Below is a small trained network, with its code and all its weights. Each question gives an input and a class and asks what happens when units are switched off, that is, made to give their printed mean instead of their output.

import numpy as np


def w(rows, s, z=0):
    codes = np.array(rows[::2]) - 128.0
    scale = np.full(codes.shape[1], s)
    scale[-1] = z or s
    return codes * scale


def norm(h):
    return h / np.sqrt((h * h).mean(-1, keepdims=True) + 1e-5)


def f(y):
    return np.maximum(y, 0)


def log_softmax(a):
    a = a - a.max(-1, keepdims=True)
    return a - np.log(np.exp(a).sum(-1, keepdims=True))


def net(x, mask):
    res = np.array(x, float).reshape(1, 3) / 4 @ E
    u = 0
    for l in range(3):
        y = f(norm(res) @ A[l][:, :-1].T + A[l][:, -1])
        res = res + np.where(mask[u : u + 9], y, B[l][:, -1]) @ B[l][:, :-1]
        u += 9
    return log_softmax(norm(res)[-1] @ U[:, :-1].T + U[:, -1])


A, B = {}, {}
E = w([
[220,50,132,126,134,143,42,210],'x0',
[80,111,169,48,18,178,196,162],'x1',
[133,77,139,79,177,54,254,87],'x2',
],0.0061)
A[0] = w([
[173,169,5,236,186,97,129,121,4],'0.n0',
[162,175,147,180,227,111,63,83,197],'0.n1',
[75,160,148,145,69,138,194,2,125],'0.n2',
[37,141,161,71,123,128,205,45,10],'0.n3',
[110,52,162,28,104,158,132,81,140],'0.n4',
[173,159,129,122,200,119,78,77,105],'0.n5',
[130,157,91,97,47,107,182,105,56],'0.n6',
[87,158,111,198,148,200,98,123,242],'0.n7',
[30,89,155,113,95,204,226,96,249],'0.n8',
],0.0077,0.0023)
B[0] = w([
[91,54,105,108,141,123,169,55,218],'0.n0',
[99,82,165,96,33,107,152,70,239],'0.n1',
[29,180,47,255,158,200,187,150,239],'0.n2',
[216,208,144,173,37,99,171,153,230],'0.n3',
[202,144,40,157,188,74,152,90,193],'0.n4',
[76,11,167,150,196,125,89,140,192],'0.n5',
[88,160,143,176,179,85,133,136,178],'0.n6',
[163,112,67,89,109,113,130,166,210],'0.n7',
[116,160,217,162,221,49,51,169,255],'0.n8',
],0.0073,0.0078)
A[1] = w([
[43,150,180,149,184,46,132,150,205],'1.n0',
[120,86,128,156,164,89,204,186,173],'1.n1',
[133,181,101,242,163,42,118,35,192],'1.n2',
[96,110,80,170,153,102,206,88,3],'1.n3',
[80,67,127,88,35,181,138,88,68],'1.n4',
[187,90,110,104,161,131,234,152,152],'1.n5',
[74,166,129,190,112,167,127,149,105],'1.n6',
[125,42,241,109,136,139,75,112,43],'1.n7',
[134,141,92,132,119,120,2,170,27],'1.n8',
],0.0081,0.0025)
B[1] = w([
[104,126,104,95,146,254,92,55,217],'1.n0',
[193,205,82,160,117,162,65,149,194],'1.n1',
[131,64,160,90,68,130,181,169,249],'1.n2',
[95,98,39,173,112,221,157,121,182],'1.n3',
[154,172,138,119,125,159,163,215,168],'1.n4',
[160,126,119,114,163,136,43,186,163],'1.n5',
[138,94,143,78,175,52,98,151,175],'1.n6',
[165,145,177,210,173,87,137,72,173],'1.n7',
[100,121,143,65,40,157,149,79,163],'1.n8',
],0.0078,0.011)
A[2] = w([
[143,159,112,101,10,144,168,195,142],'2.n0',
[197,132,156,123,39,127,62,187,116],'2.n1',
[160,87,180,225,153,92,123,43,2],'2.n2',
[200,98,75,155,161,104,113,114,172],'2.n3',
[135,75,171,143,107,1,138,90,111],'2.n4',
[88,240,163,166,153,64,206,199,37],'2.n5',
[110,52,218,132,176,37,89,57,78],'2.n6',
[13,153,149,66,173,154,138,155,87],'2.n7',
[36,135,133,91,153,112,178,163,154],'2.n8',
],0.0086,0.0027)
B[2] = w([
[90,231,158,99,155,66,114,79,228],'2.n0',
[81,137,88,123,162,117,176,136,221],'2.n1',
[147,166,206,130,15,99,157,107,214],'2.n2',
[98,39,164,110,115,44,103,124,218],'2.n3',
[180,153,228,177,115,130,45,85,194],'2.n4',
[254,189,57,195,151,136,145,128,253],'2.n5',
[183,159,211,193,41,97,83,122,225],'2.n6',
[185,49,186,150,150,198,64,153,176],'2.n7',
[175,90,170,80,133,153,164,143,185],'2.n8',
],0.0091,0.0065)
U = w([
[37,39,13,155,93,184,231,91,255],'0',
[16,218,76,9,102,54,108,112,175],'1',
[124,115,165,56,187,230,29,219,10],'2',
[147,40,202,164,33,57,83,67,194],'3',
[228,237,22,219,226,197,192,229,82],'4',
[202,30,46,26,242,3,61,224,16],'5',
],0.011,0.0033)

Each question gives the input, the list of numbers given to net, and the class t.
The units are the neurons (one row each of A and B). Each row of codes is followed by its name. A weight is (code - 128) times the scale printed after its matrix; where a second scale follows, it is the last column's (A, B and U).
mask holds one flag per neuron, layer by layer. A switched-off neuron (its flag False) gives its mean, the last column of its row in B, instead of its output. The means were averaged over made-up inputs and are rounded, as every weight is.
A unit's drop is (log p(t) with every unit on - log p(t) with that unit switched off) / (log p(t) with every unit on - log p(t) with every unit switched off).
The circuit of an input: a set's keep is (log p(t) with only the set's units on - log p(t) with every unit switched off) / (log p(t) with every unit on - log p(t) with every unit switched off). Starting from the 12 units with the biggest drops (on a tie, the unit counted first), units are removed one at a time, each time the one whose removal leaves the highest keep (on an exact tie, the one counted first), for as long as the keep stays at least 0.8.
units of the circuit, in order: the units of the circuit, biggest drop first
most important unit: the unit with the biggest drop
k most important neurons: the k neurons with the biggest drops, biggest first
k most important neurons of layer l: the k neurons of layer l with the biggest drops, biggest first
drop when u is switched off: that unit's drop, to one decimal
input [-6,-3,-8], class 0: units of the circuit, in order : (0.n3; 1.n1; 2.n6)
input [0,5,-2], class 2: units of the circuit, in order : (1.n0; 0.n8)
input [0,-2,8], class 0: units of the circuit, in order : (1.n3)
input [2,4,-1], class 2: 2 most important neurons of layer 1 : (1.n0; 1.n4)
input [-2,-2,-6], class 1: 2 most important neurons : (0.n8; 1.n4)
input [-3,6,-6], class 2: 2 most important neurons : (1.n0; 0.n8)
input [4,8,6], class 5: 2 most important neurons : (0.n4; 0.n2)
input [-6,7,-8], class 4: 2 most important neurons : (2.n5; 0.n2)
input [2,-2,8], class 5: 2 most important neurons : (0.n2; 1.n5)
input [8,4,-1], class 5: 2 most important neurons of layer 1 : (1.n2; 1.n5)
input [3,5,7], class 5: 2 most important neurons of layer 0 : (0.n4; 0.n2)
input [1,8,-5], class 2: 3 most important neurons : (0.n3; 0.n8; 0.n1)
input [-6,-6,-7], class 0: 2 most important neurons : (0.n0; 0.n8)
input [6,-2,-8], class 1: 2 most important neurons of layer 0 : (0.n8; 0.n7)
input [-5,-4,-6], class 0: most important unit : 0.n0
input [-1,-2,-5], class 1: 3 most important neurons of layer 0 : (0.n8; 0.n7; 0.n2)
input [-3,4,-8], class 2: 2 most important neurons : (0.n3; 2.n7)
input [8,1,-2], class 1: 2 most important neurons of layer 1 : (1.n8; 1.n6)
input [0,-7,-7], class 3: drop when 0.n2 is switched off : 0.6
input [-8,7,-3], class 4: drop when 1.n3 is switched off : 0.0
input [5,6,-3], class 1: drop when 0.n5 is switched off : 0.3
input [6,7,-3], class 1: most important unit : 0.n5
input [7,1,-4], class 1: 2 most important neurons : (0.n8; 1.n8)
